Below is a small trained network, with its code and all its weights. Each question gives an input and a class and asks what happens when units are switched off, that is, made to give their printed mean instead of their output.

import numpy as np


def w(rows, s, z=0):
    codes = np.array(rows[::2]) - 128.0
    scale = np.full(codes.shape[1], s)
    scale[-1] = z or s
    return codes * scale


def f(y):
    return np.maximum(y, 0)


def log_softmax(a):
    a = a - a.max(-1, keepdims=True)
    return a - np.log(np.exp(a).sum(-1, keepdims=True))


def net(x, mask):
    res = np.array(x, float).reshape(1, 3) / 4 @ E
    y = f(res @ A[0][:, :-1].T + A[0][:, -1])
    res = res + np.where(mask, y, B[0][:, -1]) @ B[0][:, :-1]
    return log_softmax(res[-1] @ U[:, :-1].T + U[:, -1])


A, B = {}, {}
E = w([
[95,247,188,147,138,148,109,37,115],'x0',
[229,148,217,58,152,129,109,78,206],'x1',
[126,139,137,189,142,57,82,111,212],'x2',
],0.014)
A[0] = w([
[136,111,122,60,119,218,137,113,58,92],'N1',
[185,118,125,101,149,183,172,193,91,156],'N2',
[147,65,96,100,99,85,136,182,148,67],'N3',
[60,218,167,153,128,146,92,107,113,75],'N4',
[125,66,80,107,110,117,107,119,167,254],'N5',
[90,151,116,153,133,144,195,162,70,158],'N6',
[97,102,129,206,128,23,47,129,212,101],'N7',
[95,119,97,200,148,104,101,126,104,104],'N8',
[66,126,105,247,82,103,121,190,120,101],'N9',
[209,123,197,70,157,111,123,151,190,98],'N10',
[158,98,137,146,127,117,165,204,153,91],'N11',
[100,127,169,123,118,155,136,77,88,143],'N12',
[130,119,184,73,119,129,124,135,171,217],'N13',
],0.012,0.015)
B[0] = w([
[112,46,110,71,76,169,89,67,68,195],'N1',
[97,128,103,164,104,137,111,65,72,209],'N2',
[182,137,173,167,174,74,30,205,33,188],'N3',
[172,152,200,186,201,59,89,161,8,206],'N4',
[44,205,91,187,118,59,133,146,124,248],'N5',
[73,108,158,124,144,168,165,127,211,218],'N6',
[78,33,64,35,2,122,45,85,82,234],'N7',
[139,130,172,110,137,204,146,159,192,190],'N8',
[90,107,161,126,170,190,158,211,186,243],'N9',
[90,80,250,115,171,193,184,184,142,223],'N10',
[190,142,162,150,197,71,81,168,103,170],'N11',
[109,104,137,191,98,51,163,138,68,182],'N12',
[49,133,92,171,143,159,197,158,168,227],'N13',
],0.0097,0.017)
U = w([
[98,94,149,122,185,209,196,173,196,78],'0',
[134,159,137,171,190,37,113,154,71,107],'1',
[101,56,106,82,18,148,114,75,109,130],'2',
[59,218,86,196,98,92,209,94,186,248],'3',
[245,146,67,77,144,123,128,111,138,102],'4',
[199,172,88,78,121,136,131,118,173,99],'5',
],0.011)

Each question gives the input, the list of numbers given to net, and the class t.
The units are the neurons (one row each of A and B). Each row of codes is followed by its name. A weight is (code - 128) times the scale printed after its matrix; where a second scale follows, it is the last column's (A, B and U).
mask holds one flag per neuron, in row order. A switched-off neuron (its flag False) gives its mean, the last column of its row in B, instead of its output. The means were averaged over made-up inputs and are rounded, as every weight is.
A unit's drop is (log p(t) with every unit on - log p(t) with that unit switched off) / (log p(t) with every unit on - log p(t) with every unit switched off).
The circuit of an input: a set's keep is (log p(t) with only the set's units on - log p(t) with every unit switched off) / (log p(t) with every unit on - log p(t) with every unit switched off). Starting from the 12 units with the biggest drops (on a tie, the unit counted first), units are removed one at a time, each time the one whose removal leaves the highest keep (on an exact tie, the one counted first), for as long as the keep stays at least 0.8.
circuit, biggest first: the units of the circuit, biggest drop first
most important unit: the unit with the biggest drop
top k neurons: the k neurons with the biggest drops, biggest first
drop when u is switched off: that unit's drop, to one decimal
input [-8,-7,-5], class 1: top 2 neurons => N3, N11
input [8,-7,-5], class 1: top 2 neurons => N4, N12
input [-2,-8,3], class 0: circuit, biggest first => N9
input [-2,3,3], class 3: top 3 neurons => N9, N5, N1
input [-8,-7,1], class 1: top 2 neurons => N3, N5
input [8,-7,-6], class 1: top 4 neurons => N4, N12, N10, N13
input [3,2,-2], class 3: circuit, biggest first => N7, N3, N9
input [6,-6,-4], class 0: top 4 neurons => N6, N5, N3, N9
input [-1,-1,3], class 3: top 2 neurons => N1, N5
input [2,-3,-2], class 3: top 2 neurons => N10, N7
input [5,3,-5], class 1: top 3 neurons => N7, N4, N12
input [6,-4,-6], class 1: top 3 neurons => N4, N7, N12
input [2,0,-2], class 3: circuit, biggest first => N3, N10
input [-2,6,8], class 2: most important unit => N7
input [-3,-4,7], class 2: drop when N7 is switched off => 3.4
input [4,3,-8], class 2: drop when N6 is switched off => 0.0
input [8,7,-8], class 1: drop when N12 is switched off => 1.1
